Below are the code and all the weights of a small trained network. Each question names an input and a class and asks about switching units off, where a switched-off unit gives its printed mean instead of its output.

import numpy as np


def w(rows, s, z=0):
    codes = np.array(rows[::2]) - 128.0
    scale = np.full(codes.shape[1], s)
    scale[-1] = z or s
    return codes * scale


def norm(h):
    return h / np.sqrt((h * h).mean(-1, keepdims=True) + 1e-5)


def f(y):
    return y / 2 * (1 + np.tanh(0.7978845608 * (y + 0.044715 * y**3)))


def log_softmax(a):
    a = a - a.max(-1, keepdims=True)
    return a - np.log(np.exp(a).sum(-1, keepdims=True))


def net(x, mask):
    res = np.array(x, float).reshape(1, 3) / 4 @ E
    u = 0
    for l in range(2):
        y = f(norm(res) @ A[l][:, :-1].T + A[l][:, -1])
        res = res + np.where(mask[u : u + 4], y, B[l][:, -1]) @ B[l][:, :-1]
        u += 4
    return log_softmax(norm(res)[-1] @ U[:, :-1].T + U[:, -1])


A, B = {}, {}
E = w([
[26,83,60,198],'x0',
[140,79,215,208],'x1',
[175,234,22,255],'x2',
],0.005)
A[0] = w([
[205,186,63,88,3],'L0N0',
[109,147,152,137,19],'L0N1',
[32,2,46,205,38],'L0N2',
[41,161,216,208,235],'L0N3',
],0.0071,0.0061)
B[0] = w([
[102,63,161,141,129],'L0N0',
[127,84,77,9,95],'L0N1',
[105,189,196,111,176],'L0N2',
[227,96,178,161,253],'L0N3',
],0.013,0.0051)
A[1] = w([
[6,123,155,198,170],'L1N0',
[87,48,167,82,117],'L1N1',
[51,180,69,65,119],'L1N2',
[155,180,198,134,253],'L1N3',
],0.016,0.0027)
B[1] = w([
[131,126,99,3,156],'L1N0',
[132,189,65,217,174],'L1N1',
[165,61,180,138,166],'L1N2',
[90,113,77,68,251],'L1N3',
],0.017,0.011)
U = w([
[112,135,58,5,215],'0',
[127,171,19,228,213],'1',
[218,33,184,127,186],'2',
[130,90,73,74,158],'3',
[81,178,203,135,8],'4',
[57,153,135,125,3],'5',
[59,177,205,146,28],'6',
],0.015,0.0078)

Each question gives the input, the list of numbers given to net, and the class t.
The units are the neurons (one row each of A and B). Each row of codes is followed by its name. A weight is (code - 128) times the scale printed after its matrix; where a second scale follows, it is the last column's (A, B and U).
mask holds one flag per neuron, layer by layer. A switched-off neuron (its flag False) gives its mean, the last column of its row in B, instead of its output. The means were averaged over made-up inputs and are rounded, as every weight is.
A unit's drop is (log p(t) with every unit on - log p(t) with that unit switched off) / (log p(t) with every unit on - log p(t) with every unit switched off).
The circuit of an input: a set's keep is (log p(t) with only the set's units on - log p(t) with every unit switched off) / (log p(t) with every unit on - log p(t) with every unit switched off). Starting from all 8 units, units are removed one at a time, each time the one whose removal leaves the highest keep (on an exact tie, the one counted first), for as long as the keep stays at least 0.8.
circuit, biggest first: the units of the circuit, biggest drop first
unit that matters most: the unit with the biggest drop
top k neurons: the k neurons with the biggest drops, biggest first
top k neurons in layer l: the k neurons of layer l with the biggest drops, biggest first
input [8,4,8], class 0: circuit, biggest first	[L1N0]
input [-6,8,-8], class 1: circuit, biggest first	[L1N1; L1N0; L1N2]
input [4,-6,3], class 2: top 2 neurons	[L0N3; L1N2]
input [3,-7,2], class 2: circuit, biggest first	[L1N2; L0N3]
input [8,7,-5], class 0: top 3 neurons	[L0N2; L1N0; L1N3]
input [8,6,-2], class 0: top 4 neurons	[L0N2; L1N3; L1N0; L1N2]
input [0,-7,5], class 2: top 4 neurons	[L1N2; L0N3; L1N3; L1N1]
input [7,8,1], class 2: top 2 neurons	[L0N3; L1N1]
input [-3,-6,5], class 2: top 4 neurons	[L0N3; L1N2; L1N3; L1N1]
input [-8,4,-7], class 0: top 2 neurons	[L1N3; L0N0]
input [6,4,6], class 0: top 2 neurons	[L0N2; L1N1]
input [3,3,3], class 3: top 3 neurons	[L1N3; L1N1; L0N2]
input [-5,-5,-6], class 1: top 2 neurons in layer 1	[L1N1; L1N0]
input [-5,-4,-6], class 1: top 3 neurons	[L1N1; L0N3; L0N2]
input [1,5,-5], class 1: top 2 neurons in layer 1	[L1N1; L1N2]
input [-4,-8,-6], class 2: top 2 neurons in layer 1	[L1N2; L1N3]
input [-7,7,5], class 0: unit that matters most	L1N3
input [-1,-7,-6], class 2: top 2 neurons in layer 0	[L0N3; L0N0]
input [-7,4,7], class 0: top 2 neurons in layer 1	[L1N1; L1N3]
input [-7,6,-4], class 0: circuit, biggest first	[L1N3]
